In the rows, 128 means zero.
Each row of numbers stands for one node and depends on some of the facts below. Use the named rows to name the rest.

How the nodes are related:
{baklor biklos bolum brarapor deto gostem zudan} ω j
{batru bokler bregrenul drekir drokiplas flastar gretun kadrok madrozis nuplemo plastotris rafum rala rastopur ratrur rebrupul relu rusur truplem} ω a
{bemam klaple navon} ω h
{benum dife drebu femon madror pestos pliti staplakir trugrum} ω d
{bremade duskul grogri klonome meflobon purak raben simar stevabam stoskan} ω l
{bretri drelak flarom fuflen pinol skolo} ω m
{buska dase gradre raskuba} ω k
{daropok fala fliva floden greflos gumek kerudun mibistos miplok naklikla pavuflis puvek suten tilo trogak} ω c
{dogroga flegos fomul goplo grukis mazi pliklin plutafik stipla teflos testes zore} ω e
{drabre flastem letru tibres trestas} ω p
{famo fladrestos gibrar grivel kerom lebil lofu lufik masku nuplupak nutrula senin skaral skiklus skimas steni vodri} ω b
{fikla flalegos kobel norir nudor tibri tiplo zofavik} ω f
{flasek guper ribin stavobror tagrara taklu vetur zeplos} ω i
{fliklor grugomam mozus} ω n
{guklo kobrom} ω o
{listafek saku sesi sifam skofom stodren treneklom troror} ω g
ψ (each to the one after it):
baklor tagrara fasta
bregrenul pestos flegos nosto vodri kobrom
bremade kerom pinol gradre grugomam flasek dropli nuplemo
bretri nuskem biklos duskul truplem mibistos fikla pliklin fliklor
dase gretun brarapor stogul senin
dopur lufik testes klaple grepu skeplik kleni kerudun plastotris tiplo
drekir floden listafek gitrigin gobro plisusta bralik
flalegos deto gumek
flastem stoskan daropok femon
fliva treneklom bokler fladrestos zeplos trestas metrem stevabam
grogri kazen brokli nuplupak kadrok
grutrer zegun ratrur tibri veruk soska taklu famo
lebil nudor kapar fomul batru
madrozis klonome skimim boplogos pliti mazi kosen troror
miplok rusur meflobon goplo letru letis drebu vetur
naklikla bolum bemam guper raskuba gibrar grukis tibres
nutrula dife
raben skiskadrur dogroga skaral benum sesi pugen kemem ploplek drabre zudan flastar
relu greflos girak lofu stipla
ribin dragroplor trugrum bretrer stodren dalu vilaklo tilo
rotasto saku zetrok
ruvi guklo pleflun drokiplas gostem plutafik skimas trogak
staplakir stuklaste difan teflos flarom zubak pavuflis vagrun
steni puvek zofavik skolo
stevastok griklo fuflen fudem plabrak grivel norir simar
stoklim madror kobel skiklus skofom rastopur stavobror
suten maskenol rebrupul drelak stasteflo mozus dirugra feze
zore purak gruguk masku navon rala buska sifam fala
[baklor batru benum bolum bralik brarapor bretri brokli buska dase deto difan dirugra dogroga dragroplor drasik drekir drelak drokiplas dropli duskul fala famo feze flasek flastem flegos flestu fliklor fliva fomul fuflen gibrar gobro gradre gretun grivel grukis guklo gumek guper kemem keplik kerom klaple kobrom kosen lebil letis letru madror madrozis makler maskenol mazi metrem miplok mozus navon nuskem pavuflis pestos plabrak plastotris pleflun pliklin plisusta plutafik pugen puvek raben rastopur ribin rotasto rusur ruvi saku senin sesi sifam simar skaral skatre skofom steni stipla stodren stoskan tagrara taklu teflos tibres tiplo trestas trugrum truplem vagrun veruk zetrok zore zubak zudan] μ 829
[bemam boplogos bregrenul bremade daropok dife dopur drebu fasta fikla fladrestos flalegos flastar gitrigin goplo greflos grutrer kazen kerudun lofu lufik masku meflobon norir nudor nutrula pinol purak rala raskuba ratrur rebrupul skeplik skimas skiskadrur skolo soska stogul stoklim stuklaste tibri tilo treneklom trogak troklas vetur zofavik] μ 638
[biklos bokler bretrer dalu drabre femon flarom flaze floden fudem girak gostem grepu griklo grogri grugomam gruguk kadrok kapar kleni klonome kobel listafek mibistos naklikla nosto nuplemo nuplupak pliti ploplek rafum relu skiklus skimim staplakir stasteflo stavobror stevabam stevastok stidris suten testes troror vilaklo vodri zegun zeplos] μ 967
batru τ [flegos]
bemam τ [suten]
biklos τ [fala]
boplogos τ [biklos]
bralik τ [plabrak]
dalu τ [benum kosen]
daropok τ [makler]
deto τ [metrem navon grivel dopur]
dife τ [skiklus kosen]
dogroga τ [skiklus]
drasik τ [skiklus]
drelak τ [kleni grivel]
dropli τ [flestu]
fala τ [flaze plabrak]
feze τ [navon]
fikla τ [flaze]
flalegos τ [plabrak nuskem fikla]
flestu τ [zore]
fudem τ [meflobon dragroplor fikla grivel]
gibrar τ [kleni]
girak τ [skiklus]
gitrigin τ [makler]
greflos τ [troror]
gretun τ [lofu drekir]
griklo τ [skiklus gibrar]
grivel τ [skiklus flegos]
grugomam τ [skiklus skimim]
grukis τ [navon drelak]
gumek τ [veruk skiklus batru grukis kazen]
kapar τ [skiklus]
kerom τ [grivel steni]
klaple τ [bemam kosen]
kleni τ [navon grivel]
lebil τ [kerom letis]
letru τ [skiklus nuskem]
listafek τ [fikla]
lofu τ [biklos]
lufik τ [feze sesi]
madrozis τ [makler navon girak]
makler τ [skiklus]
maskenol τ [skiklus goplo]
metrem τ [flegos]
miplok τ [navon]
mozus τ [kosen]
norir τ [makler]
nosto τ [dogroga flegos tiplo nuskem flasek dopur]
nuskem τ [flegos]
pestos τ [zore]
pinol τ [fikla]
pliklin τ [dogroga skiklus]
plisusta τ [skiklus]
puvek τ [skiklus rala navon]
raben τ [kazen]
rastopur τ [dogroga miplok]
ruvi τ [grivel]
simar τ [skiklus]
skatre τ [skiklus]
skimim τ [skiklus]
skofom τ [navon]
staplakir τ [fala]
steni τ [skiklus sesi]
stevabam τ [grivel]
stidris τ [rusur raben]
suten τ [dragroplor gitrigin]
teflos τ [skiklus makler listafek]
tibres τ [skiklus navon]
tibri τ [flegos navon]
tiplo τ [benum sesi]
trestas τ [flaze]
trogak τ [skiklus biklos]
troror τ [batru]
vagrun τ [skiklus flegos deto]
veruk τ [metrem]
zofavik τ [gumek rastopur staplakir kleni]
zore τ [stoklim]

Some rows with their names:
ploplek: 118 113 114 166 121 129 162 126 119 144 109 119 122  87 120 134 143 114 141 126 135 138 131 140 135 123 130 158 142 133 130 130 138 149 123  89 148 105 144 125 137 139 108 109 135 138 110  97 129 135  95 167
trogak: 130 106 127 147 118  77 129 120 152 122 107 137  87 162 152 141 113 147 139 145 130 119 129 130 144 149  97 126 121 130 107 115 126 159 132 134 144 148 106 109  78 115 134 150 131 121  91 167 125 161  71  81
kerom: 126 144 149 101 114 135 111 137 150 137 156 140 141 150 163 117 140 110  97 119  86 132 160 115 103 125 140 107 129 127 146 127 117  76  92 180  81 141 115 140 115 110 130 124 107 133 161 140 115 110 155  76
gostem: 133 135 112 134 142 133 119 125 124 151 118 110 121  83 178 130 144 124 149 123  89 126 147 138 113 119 156 140 114 123 115 133 140 134 111 112 124 121 139 140 166 120 120 126 113 149 127  93 128 148 121 144
ribin: 145 154 134  96 158 145  95 131 106 129 149 125 164 124 129 114 126 142 124 127 126 116 121 127 105 117 153 114 112 125 121 130 127 106 134 137 110 131 128 150 162 122 150 132 114 126 162 118 130 114 183 133
flasek: 150 155 118  88 159 148  86 152 117 119 120  99 130 127 136 115 130 120 137 133 126 140 113 121 111 121 129 111 110 117 122 116 137 130 123 131 130 135 127 157 158 136 138 145 117 127 146 131 127 120 156 136
bralik: 105 118 118 133 105 132 145 161 146 123 120 124 106 159  99 135 124  95 131 149 150 159 113 110 154 128  87 133 149 127 144 119 133 114 120 143 122 125 146 142  90 137 116 109 144 128 104 165 115 113 101 119
skolo: 145 129  84 123 136 149 108 128 151  88  93 101 150 125 126 101 126 151 160 170 162 122 112 120 162 132 128 128 122 125 134 113 160 170 181  92 173 175 139 119 169 125 117 191 151 126  89 134 111 161 128 166
pliti: 133 131 140 148 135 137 150 103 101 122 112 109 127  89 154 132 141 113 136 111 105 139 139 136 108 105 139 161 108 123 129 129 119 146  97 108 143 123 125 135 150 147 120 148 104 144 135  87 128 125 129 139
girak: 127 111 139 209 141  60 182 104 143 144 114 164 127 136 144 151 138 158 125 184 151 148 120 130 127 136 120 161 156 159 115 130 136 147 104 137 122 107 124 123  94  93 107 105 133 132 115 118 119 153  84  94
fladrestos: 142 118 142 112 105 137  84 108 141 145 130 106 135 107 172  97 131 117 127  92  86  99 165 142  87 110 145 129 100 113 119 128 112 141 128 110 129 166 107 111 146 118 164 164 118 129 141 123 120 136 116 120
fliklor: 145 147 146  92 157 141 121 137  82  88 108  98  94 136 105 136 116 108 125  96 131 155 101 126 112 115 102 129  93 111 120 104 102 158  91 128 160 119 108 143 120 180 140 158 100 123 145 131 145  96 141 128
tilo: 133 110 112 117 110 127 109 125 133 125 106 109  94 118 127 123 113 128 144  95 123 110 136 141 134 144 116 123 115 120 115 120 126 171 147  94 166 136 116 102 121 146 142 152 139 121 101 140 138 149  84 144
meflobon: 135 114 138 130 102 138 108 100 140 130 130 119 158 109 135  99 126 133 126 111 125 100 154 139 115 113 141 139 118 123 130 132 121 144 152  97 142 164 117 102 146 117 150 156 136 123 128 121 115 132 126 138
tibres: 137 114 130 115 136 105  77 159 192 158 111 124  77 156 180 136 143 101 103 144 105 177 138 122  68 133 130 113 153 145 115 132 126 116  77 169  71 116 106 123  89  94 136 106 136 141 160 188 121 149  74  93
kobel: 133 138 121 151 150 135 154 108 106 121 123 125 144  92 139 134 137 147 144 138 127 124 126 133 141 118 151 151 119 130 128 134 142 138 132 105 143 118 143 132 167 133 107 136 120 142 122  82 133 141 148 158
fasta: 128  99 112 138  94 132 122 125 147 127 103 107 115 115 107 110 120 117 140 113 149 120 133 135 136 133 110 139 134 126 129 122 131 172 153  81 169 145 129  96 120 136 139 145 152 117  98 137 126 140  75 155
greflos: 112 109 131 132  94 111 142 106 139 121 145 157 119 152 136 138 111 148 126 110 110  88 150 133 163 146 129 113 121 126 130 138 120 117 154 140 132 149 115  97  99 122 129 140 131 127 101 139 133 142 116  98

Which node is each row?
No name comes twice in this set of rows, the named rows included.
 97 124 119 113 109 126 131 164 122 127 130 123  79 171 124 155 107 100 156 142 121 135 111 114 166 125  82 122 112  97 126 115 132 104 118 157 114 130 150 164  89 147 125 114 124 140  91 175 122 118 113 101 | fala
118 132 162 120 119 134 140 122 118 112 150 141 138 161 127 133 118 114 108 129 118 133 130 116 128 110 116 131 116 120 146 127 109  92 104 169 102 140 124 144 106 133 130 134 108 130 141 144 120  96 165  89 | pestos
129 127 139 102 115 139  79 143 135 196 160 124 145 103 145 110 138 106 114  90  93 110 155 145  71 116 150 109 135 120 116 141 117  96 120 131  79 118 133 140 137 104 171  77 127 124 174 127 127 112 132 128 | flastem
 99  85 134 161  82 119 147 108 157 122 135 149 120 159 125 135 108 133 135 138 136 106 142 125 159 124 111 146 136 123 139 138 131 123 154 129 125 160 132 101  93 117 125 142 153 132  86 159 117 139 100 111 | gitrigin
166 191  82  63 138 142  75 176 148 153 129 106 170 101 156  86 163 129 118 133 102 120 148 118 120 176 157  56 144 138 139 104 154 109 138 148 120 131 123 149 177 104 120 117 116 104 156  98 120 136 153 115 | flegos
121 126 117 145 136 123 150 125 107 144 117 122 103  89 141 149 133 129 146 107 108 123 135 143 133 134 137 140 119 125 115 132 131 144 122 105 144  96 138 129 142 143 116 114 121 141 117  95 146 144 110 153 | mibistos
115 123 137 140 101 124 148  95 135 102 151 159 161 159 137 123 112 162 132 142 122  83 146 120 177 133 134 126 116 126 144 135 128 109 165 147 130 174 124 111 125 114 121 166 126 126  94 127 115 138 156  98 | flalegos
 97 125 129 151 111 122 149 114 130 147 146 142 125 130 193 150 130 128 157 150  72 108 159 128 149 110 142 149 106 108 126 140 141  84 113 158  88 142 152 162 134 108 114 124 107 163 104 115 114 145 139  96 | biklos
110 129 123 128 101 127 154 155 145 127 133 143 131 155  93 130 131 106 112 140 147 146 127 110 154 145 103 118 161 137 154 121 131 104 123 151 118 122 138 130  94 132 109 100 139 118 119 143 118 110 121 112 | veruk
126 133 138  97 122 142  97 149 156 128 128 115 107 155 172 126 136  93 111 130  85 156 147 112  99 117 124 118 124 121 141 124 121  93  84 174  85 142 118 145 110 121 129 134 110 142 149 162 114 120 129  93 | gibrar
124 158 105 116  88 122 162 175 157 118 115 127 139 144  95 114 154  89  99 130 142 160 142 102 169 184  99  89 179 150 177  97 134 118 109 156 145 117 124 126  91 139  86 107 133  96 117 117 113 108 105  94 | metrem
154 154 101 108 171  95  73 166 172 144 115 123 124 161 190 124 140 149 145 202 119 153 113 111 109 143 130  93 130 135 102 108 157 116 118 171  89 141 125 169 128  79 130 126 122 129 136 171 107 159 119  80 | pliklin
127 142 119  88 132 143 105 150 172 111 132 138 114 155 155 128 143 117  95 130 101 155 144 106 120 150 151  94 147 145 153 139 134  86 107 182  93 126 116 115 121 118 100 131 127 140 153 151 129 137 143 109 | deto

Now the same nodes, written a new way:
Some rows with their names:
stoklim: 132 120 146 142 117 135 133 122 129 121 135 134 122 114  99 121 139 146 115 164 128 138 127 139 117 122 140 120 118 132 133 148 139 148 115 121 116 136 114 124 132
feze: 111 142 108 107 145 132 130 136 103 135 125 110 141 120 131 142 124 103 125  97 134 122 132 118 131 133 113 139 119 135 131 128 117 103 134 136 134 121 121 128 124
treneklom: 150  79 109 129 137 141 112 139 174 159 146 132 144 146  99 120 109 140 101 177 135 134 110 108 132  84 160 116 137 106 141 136 133 149 162 122 153 126 105 135 153
ratrur: 134 129 117 140 136 154 139 121 136 114 134 128 124 147 121 111 130 148 113 177  96 142 133 127 117 104 136 120 135 123 126 130 131 140 132 120 146 126 119 143 123
miplok: 135 120 135 140 124 109 129 116 101 150 116 148 154 129 121 148 134 128 137 115 147  97 151 117 122 146 118 154 107 132 133 138 131 133 128 128 126 129 110 116 133
ribin: 154 116 133 174 122 134 139 128 108 130 138 157 112 133 117 136 121 142 143 152 117 103 159 138 133 140 122 143 129 123 101 121 141 113 119 129 133 124 119 136 114
bregrenul: 138 123 123 148 135 148 131 120 134 115 131 139 130 146 118 109 131 153 115 181  98 135 131 125 118 106 137 122 127 126 127 134 136 147 125 117 148 130 120 147 127
drokiplas: 134 119 118 134 134 139 128 140 123 120 128 126 120 154 130 125 121 133 145 159 101 121 135 134 127 110 129 125 139 126 121 123 119 106 130 127 155 120 129 156 129
gumek: 131 124 129 138 134 107 126 118 111 152 122 140 151 128 145 152 131 112 129  96 136 104 150 105 129 149 118 154 113 138 121 129 125 135 131 128 129 130 111 119 129
veruk: 119 132 117 122 141 131 120 123 108 137 114 118 144 124 122 142 123 103 133 114 133 118 133 122 131 134 113 147 113 133 134 140 124 118 128 134 131 130 124 127 134
letru: 142 119 100 139 130  96 152 118 111 162 146 149 154 152 148 160 132 136 131 100 134 100 171  76 111 150 117 156 128 124 102 100 119 118 164 129 143 121 116  96 121
stevastok: 141 112 146 135 111 120 112 122 138 127 124 149 115 134 117 108 134 140 131 135 123 135 121 141 140 125 139 128 121 129 140 137 132 141 117 116 112 130 134 117 121
flaze: 133 133 129 128 119 127 118 108 147  98 104 124 105 133 117 134 112 129 149 151 153 149 108 134 127 143 129 142 136 119 147 120 146 129 149 134 109 138 190  98 130
troror: 137  90  70  92 161 139 102 142 154 161 136 122 143 165 109 114 100 106 107 119 130 147 111  90 158  88 134 132 136 105 153 131 117 116 179 126 137 117 131 102 131
letis: 120 133 120 113 133 131 130 141 109 131 120 111 129 120 122 138 125 122 138 119 141 119 129 132 126 129 117 131 129 127 138 130 125 107 130 138 129 124 126 132 132
fliklor: 122 152 128 142 131 159 151 143 109 113 144 115  89  83 120 139 106  96 131  98 125 128 130 152 144 157 114 121 141 131  95 116 133  80 106 139 108 138 121 130 114
rastopur: 125 139  99 119 160 138 133 134 109 126 118 122 149 156 146 128 120 123 131 124 111 120 142 113 134 110 114 139 131 120 129 120 123 112 140 136 160 114 131 157 116
dogroga: 129 133 113 113 162 147 111 154 127 128 106 124 160 128 123 127 107 124 126 130 151 108 117 135 159  88 127 139 126 100 167 149 154 132 135 144 151 114 125 172 137

Which node is each row?
No name comes twice in this set of rows, the named rows included.
147  71 108 129 127 127  99 157 159 167 138 138 141 156 108 129 109 134 130 165 136 108 115 123 140  85 149 126 139 106 139 131 126 125 157 130 158 115 113 152 156 | saku
141  76  98 120 130 135 106 159 159 167 144 125 139 152 111 135 103 126 126 153 134 115 113 116 140  90 145 117 145 111 130 126 118 114 166 132 155 119 117 144 155 | stodren
121 129 100 113 139 151 135 147 121 124 139 105 110 148 133 126 118 120 138 140 103 134 124 128 122 110 121 115 150 129 114 107 104  83 137 132 155 124 133 151 122 | plastotris
139 100 135 134 138 150  96 149 143 132 116 125 132 133 109 120 108 122 135 167 121 115 109 159 153  93 138 117 129 118 148 152 144 128 116 130 146 125 118 181 147 | zore
153 125 119 150 126 133 144 127 122 117 146 154  95 139 114 110 122 136 131 128 110 139 146 125 145 135 127 136 139 119 109 108 129 107 126 118 114 122 141 102  94 | zeplos
136 141 101 144 144 146 148 127  85 123 132 133 130 127 111 145 112 116 134 131 131 114 157 118 131 142 109 155 132 120 117 120 136  89 135 134 133 121 129 117 106 | flasek
146 129 109 143 130 143 147 132 123 115 152 142  89 140 113 113 116 130 126 123 108 144 144 126 140 138 126 130 143 117 101 105 124  99 128 122 114 124 146 101  92 | stavobror
122 133  94 121 160 144 125 123 101 126 109 115 146 157 123 127 116 113 140 146 111 119 146 111 129 117 114 149 117 124 139 135 123 106 139 135 150 119 136 143 125 | batru
140 132 120 142 150 124 124 127 120 131 114 150 165 157 163 126 127 134 131 125 106  99 150 110 141 107 118 147 116 116 130 127 134 143 123 128 167 116 121 172 118 | madrozis
135  96  78  95 144 137 121 170 132 156 132 119 157 142  97 138 106 139 124 148 169 110 121 113 141  80 132 132 145  92 168 130 126 106 176 145 155 111 125 135 143 | sesi
134 126 100 108 141 143 128 135 135 115 135 122 104 159 125 100 124 130 130 138  93 154 123 124 138 102 127 113 144 121 122 114 109 102 136 119 136 121 150 123 104 | nuplemo
145 123 124 159 125 142 144 137 107 127 145 144 107 128 118 134 119 131 139 142 114 114 153 134 129 141 125 137 135 122  98 114 133 101 124 132 135 128 124 134 113 | guper
140 106 149 148 105 105 126 127 124 145 137 144 123 124 120 141 137 140 142 138 137 106 141 136 111 146 131 134 121 132 116 130 126 129 119 128 125 129 114 122 134 | fliva
135 125 137 139 128  98 134 121 114 153 126 146 157 126 151 150 137 125 128  91 135  99 149 110 129 144 123 147 116 131 119 126 131 150 126 129 132 123 106 127 130 | puvek
123 129 118 104 126 132 127 138 137 121 143 119 100 128 120 110 129 115 125 109 121 155 112 131 138 128 126 110 141 129 123 120 111 106 128 119 105 126 143 101 115 | ploplek

The same nodes again, as new rows of numbers:
Some nodes and their rows:
rusur: 131 178 175  90 133 134 123 123 166 109 135 112 112  71 189 167 233 183 156 192 106 167 138 121 128 228  97 126
drasik: 116 143 138 110 121 139 146 127 155 116 108 155 138 120 148 153 138 143 143 124 126 141 138 152 158 155 123 132
staplakir: 115 147 105 136 117 108 141 126 169 142 110 169 107 121 159 150 114 149 146 143 117 104 124 135 145 129 119 134
benum: 116 168 129 125 123 106 136 138 172 152  91 166 103 121 160 168 123 157 141 117 116  73 133 133 147 122 114 139
zetrok: 120 153 138 111 123 122 145 128 158 130 106 149 128 114 163 159 150 148 137 123 120 120 136 144 150 139 117 131
kleni: 114 136 138 124 138 113 154 133 160 137 118 139 112 120 157 151 124 152 139 133 116 120 136 156 148 148 120 139
raskuba: 112 124 118 128 136 118 132 133 153 127 115 134 140 136 156 160 137 141 139 109 108 103 134 148 154 141 115 132
skimas: 120 119 133 125 144 118 138 132 149 125 122 106 147 125 165 165 138 135 128 113 104 113 139 164 159 175 111 135
dragroplor: 125 162 142 118 127 105 151 132 161 151  98 150 129 107 173 169 150 155 131 118 114  99 135 145 144 121 112 131
nutrula: 124 123 123 135 132 119 143 127 148 128 121 119 172 117 172 168 146 132 128 115 105 126 133 159 156 162 109 126
dirugra: 118 150 145 104 132 122 141 132 159 128 107 141 111 121 160 158 145 150 138 123 119 110 140 148 153 146 119 137
rala: 138 182 158  98 152  98 161 124 155 148 114 125 121  85 163 172 134 176 138 135  99 147 144 175 149 180 116 131
guper: 115 135 148 125 133 123 150 131 156 119 110 141 128 127 170 162 167 133 133 113 117 103 135 148 152 129 115 133
brokli: 120 153 138 111 124 122 145 129 158 131 106 149 128 113 163 160 151 149 137 124 120 121 136 146 151 139 117 131
troklas: 117 142 125 118 136 116 142 128 154 128 115 146 134 125 153 159 141 153 145 118 109 124 136 151 152 144 119 130
famo: 123 130 151 114 136 124 139 135 152 124 115 108 134 120 172 164 146 131 121 116 115 105 142 160 159 173 111 140
pliklin: 114 146 151  84 132 136 149 130 151 119 109 150 120 123 140 147 146 159 145 121 128 151 146 154 155 143 130 134
goplo: 120 154 136 104 144  99 151 131 153 152 109 143 129 114 158 162 150 174 143 113 106 124 140 149 141 113 119 125

Name these rows:
No name comes twice in this set of rows, the named rows included.
111 131 137 131 132 127 162 131 157 130 117 152 134 121 146 149 110 147 141 129 122 140 135 162 153 154 125 137 | dalu
124 122 141 142 138 105 156 134 156 148 123 109 143 109 184 164 133 136 118 128 108 105 132 162 146 157 107 136 | skiklus
113 130 126 133 124 129 160 126 157 125 120 156 144 117 153 147 122 144 143 138 122 153 131 156 151 150 124 131 | griklo
115 135 117 118 136  98 138 135 153 157 108 137 142 127 163 163 146 161 135 101 106  97 135 141 142 100 114 126 | meflobon
111 122 138 128 150 117 144 133 152 117 118 130 121 142 158 161 151 140 142 106 106 101 138 155 156 143 118 135 | vetur
126 160 140 101 133 104 138 130 161 144 103 137  97 114 173 161 154 152 130 122 113  93 137 145 148 124 116 134 | plabrak
121 152 135 114 120 122 146 127 158 132 105 153 137 111 165 160 154 147 137 126 120 126 134 143 150 136 117 128 | rotasto
120 154 138 114 123 122 148 128 158 132 105 153 136 113 163 161 149 148 137 123 120 122 135 146 151 134 117 130 | nuskem
106 122 136  97 125 140 136 136 151 119 110 143 131 138 143 146 141 146 140 112 130 126 143 145 158 136 125 136 | simar
108 143 100 136 117 129 136 126 160 121 106 179 142 133 135 156 107 148 159 121 117 126 129 141 158 148 124 129 | dife
114 142 142 106 125 139 145 129 155 114 109 152 131 125 147 153 137 143 143 122 126 137 140 152 160 157 124 135 | plisusta
114 142 146 105 130 136 143 131 156 115 108 148 119 127 146 153 136 145 142 123 125 129 142 153 160 160 124 138 | vagrun
116 142 138 108 133 113 161 128 155 143 120 148 125 111 158 146 141 164 141 136 119 149 136 151 140 122 124 129 | testes

